Rows near named flat spaces through zero (a row that begins with a name and a colon came from that space):
z339-z635: [  9   3  12  27   9   5   0 -12 -35  11  -3  -8  13  12  -7  -3  -5   0
  23  -5  -3  -6  -8 -12 -16 -15  -5   8   6 -16  -1   9  13   7 -13  10
 -27   0   4  16  -4  29 -20  22  11   5  12 -22  -6  -1  13  10   2  17
 -12   4 -12   8]
z258-z899: [  4   4  11 -11   7   1   2  -1 -13   9   3  -4  19 -16  15  -3  16 -18
 -14 -12  22  15  -2   3  -3   2 -16  -5 -14  15  -1  19   4  23  15 -14
 -13   4  -5   2  -2 -11   6  14   2  13 -15  -5   8  18  -9 -24  11 -26
  10   2   7 -10]
z339-z635: [ 11  20   4   0  33  12  13   2   2  14  10 -10  16  -5  11  -9  -2 -10
  10   8  -7  17  -6 -16  -6  -1  -3  -3 -23 -17  27  10  21   4  -2   5
 -13   4   2  11   8  52   4  13  -2  -5  -5 -12 -31   1   9  11  11 -18
   5 -15 -28  -3]
z540-z789: [-16 -14  10  11 -22   9  -9  14  40 -15 -12   6  23  10 -15   2  14  -9
  10  -4  -3  16  22 -18   9 -20   0   1   8   9  -3  10 -21   9 -35   3
   5   6   1   3 -12  25 -18  37  33  -1 -10  24  -4  25   0   7 -14   2
   9   7 -39  -3]
[-17  -7 -31 -23  -2  -9 -35  15  -7  -7  13  17   4  13  -7   5  -9   4
  17 -23  27  33  12   8   3   3   0 -35 -13   9  -2  11 -20   9 -18   4
   3  33   9  31  -5 -27  -5  29  13  28   8   3  15   3  -6 -11 -10  44
  -8 -34 -32  17] => z258-z899
z415-z802: [-21 -10  18  17  45 -13  11  21  -6   5   8  28 -13  17  -7   4  14 -42
 -23  33  42  29 -34  43  -2  11  11 -43   9  14   9 -19 -22 -29  27  -2
 -26   0  -6 -11   0   4  25  -4  -2  20  11  63  -5 -37  39  -9   8  18
   0 -22   3 -38]
z415-z802: [ -9  19 -23 -22 -16  -3   3  -2  -8  16  -1 -30  -1  -3  -1  -7 -19  27
  23 -24 -19 -26  -3 -27   6 -18   1  27   0  -3   2 -10  -3   4 -19   7
  29 -13   1  21   7  22  -6  -7  14   7  -7 -29  -4   7 -12  13  -7   3
   1   8  10  27]
z258-z899: [  8 -35 -21   5  -6  13   5   7 -27  -5   6  12 -12  14  -2 -27  -7  41
  19 -23   9  15 -33  11   3   7   1 -36  -7  10  -2   0   5   4 -28   4
 -24   3   6   0  -5 -19  29   6   1  13  22  13   2   9 -33  27  11  29
  13 -25  11 -23]
[ -5   2  -5  -1  10   0   6  12   6  -4  19 -49 -14 -14 -13  18   8  18
 -10 -28  -1 -10   1   3  17 -38  23  19 -23  22   9   8   9 -39 -21 -12
 -27 -26   0  -2  19 -13  20  -5  30  13   6 -17  -3  -1 -45 -10  -8   2
  22  33  22   0] => z415-z802
z542-z618: [ 13 -14  14  -2 -21 -21 -25  15  28  -4  -7  17   8  -2 -14   3  -8  -1
  15 -14   8 -12   5  -4  -3   7  -8 -17  16 -15  24 -14  -6   9   8  -7
 -12  -6  16  -5 -21 -12   6   0  13  14  18 -12   5  11 -28  -8   3  -9
  17  13   8  30]
z102-z794: [-11 -11  -6  -8 -22  21  34  -1 -25  -8  13 -12 -39  14  -1 -12  14 -26
 -38   9 -17  -3  36  -9 -17 -13   9   4  -4 -32 -11  54  19  10 -12  18
   6   2  -9  13  -6  -4 -12   5 -24 -33  10  31 -14  -1  -5  -9 -27 -15
  15  10 -15  23]
[-10  24 -10  22 -30 -14 -15  24  -9  12   5  16  29 -11 -21  12 -17  35
  14 -17   5 -24  -1   4 -14  -5 -15  -7   3  35 -34  -9  10 -15 -21  14
 -17  18  46  26 -24 -15  -6  23  -5 -21   2  18 -22 -12  -2  50   5 -16
   5 -48   6  20] => z258-z899
z705-z365: [  1 -23  11  23  -1  -8   1   3  -7  16 -10  -1  10  12  -5 -17 -35  32
 -23   6  -1 -11  -4 -11  23  11  12  19  -9 -25  17  11   3 -13   6 -32
  -1  -1  24 -12   5  -1  15  25  21   1   0   7  -1 -25  42 -10   8  13
  15 -39  12 -38]
[  0 -25  12   4 -15 -13 -18  -2  -5  19  18  10  -5  21  -9  -1  13  19
  -1  -4  -4   7  -7   1 -17   4   6 -56  10  -5  -4 -11 -12  -1  19   0
 -31  29  19   0  19 -13  18  -8 -10   0  28  29 -19 -13  14 -32   8   6
 -43 -12  -7 -14] => z415-z802
[-10  11  11  19 -43   2   4  26  -1 -33 -14  -3  29  34  27 -17  -8 -36
  16 -10  20  15  44  -6 -26 -36 -21 -14   5  17  -3   1   3  -6   6   9
   5  21 -20  15 -18 -26 -13 -16  11   4 -12  -7  28  33 -43  18  21  14
   3  -4   9   4] => z258-z899
z599-z177: [ -3  25 -11 -23  42  12   7  17  -9 -19 -13  22  -9  -9   0  12  11  18
  20 -15   7   4  24  -6   7   8  -8   6  -6 -11   7   0   2  24 -35 -10
 -18 -18   2  40  15   8  26   2   4  -5   8  15 -20  24  12  -1  28  19
 -29 -25 -14 -11]
[  0   6   9 -11   5  16  13  17   5  13  16   5 -16  18  -1   9  -8 -22
 -29   4  -3  -7   0  10   2  -5  20  -6  -8 -17 -11 -10  13   4  -3  -3
   0 -13  -5  -6  -6   5   1  21 -19  -2  -6   9  18  10   9   3  -5   1
  24   7   2   5] => z102-z794
z102-z794: [  0 -15  28   3   6   3  -4   3 -18   7  -3   4 -15   1  10 -18   7   9
 -25 -14  29   3 -20  -8 -21  -6  28   1  16  10 -20 -31  -5   0  -1  -9
  15   7  10  37  -5  -7 -13  14 -33   3  17 -19  27 -10 -23  -1   2 -13
 -25 -38   5  11]
[ 15   6  -7 -26  23   1 -64  36 -24   4 -12 -34  25  -4   0 -24  48 -17
  20  13  -2  38 -34  17  22 -18   7 -29 -23  -6 -12  13   0 -17 -14   6
  18 -25  -9  40  20  16  -3   4 -36   2  11  24   4   8  -3  22 -16   3
  10 -20 -12 -30] => z542-z618
[  9  -6  22  15 -17  14 -20   3  36 -31   3   5 -22  23  12 -32 -18 -22
 -11   3  27  -5  36   8   3  11  12   8  -7  14  19  17  15 -12  -8  18
  24  -8  13 -26  24  19   3  -4   2  22  33   9 -11  -3  16 -14  24  18
  30 -10 -12  29] => z705-z365
[  9  -7 -11 -20 -24 -13 -11  12  -9 -41  12 -13  -8   8  -4   6   2  12
 -17  -7   7   3 -21   4  13  -3  -2 -23 -12  29   1 -21  -3 -21  -2  -5
  18  -4 -14 -11  -3 -12 -26  -2  -8 -15   2   9  16   0   7   4  -6  22
  -3   3  10 -16] => z339-z635
[ 47 -38  11  13 -27  10  24  28  19  -6  -6 -28 -16  11 -16  12   2  23
   4 -25 -18  -6  -9  26   7  20  16 -15  27 -23  -9 -44 -26 -40  -7  -3
   6  20   9 -25  12 -21   8  11 -27   2   1  -3   4  -4 -28  36  25  35
  35   6  21  -6] => z599-z177
[ 29  15 -16   9  39  11  -6   3  -8   8   4   0   2  -7   4 -21 -24   9
  13  16   4 -15  32 -44   7 -27  15 -18  -3  11 -29  33   3  -9 -28 -26
  -8 -33   4  23 -20  17  30  -9  10  29  16 -27 -12  29   5  -7  22  15
 -34   8  28  10] => z599-z177
z391-z163: [  9  -9  17  10 -23 -19   9 -31  33  18  23  29   3  14 -34   7  15   1
  18  13  -9  -8   9   1  12  31  19  -5  -9   2   6  -8  -4   7  15  16
 -35  15 -10  15   6   1  -1  -2  -3   1  -3 -27   0  12 -29  26  12   4
  -6  20   7  32]
z542-z618: [ -3   9  -4 -31  13  21 -10  15 -39   5   6 -55  -2   4   2   0  46 -11
  21  -3 -15  -8 -24  10   6 -26   5 -12  -5   0  -3  18 -11   1  -5 -12
 -20   3  -7  23 -10   5 -12  19 -35 -17   1  17  -8   3  -4   7  -5  10
 -11 -14 -12 -17]
[ 34  -8  -8  -1   8  41  -7  20  -5 -42   2 -12   6   8   2  -7  36 -17
  -2  -5  -3  12  31   6 -32  29 -33   1 -18  -9 -22  -2   6 -22   7  -5
  -9 -27  21  22  11  10   5  -8 -20  24  10   2  -7   6  -4  40  -6   3
 -17  -9   4  -1] => z542-z618
[ 17  11  10 -20  27  17   1  19 -29  21 -10 -27 -18  -9  20   4  -5 -21
 -33   8  -2  28 -54 -42 -21   9   1 -22   1  11 -17 -15 -23 -12   4 -14
  23  -1  -1  11   1   9  18   5 -12  -4  -4 -12 -11  -4  10   4 -33  10
  34 -31 -13 -23] => z391-z163
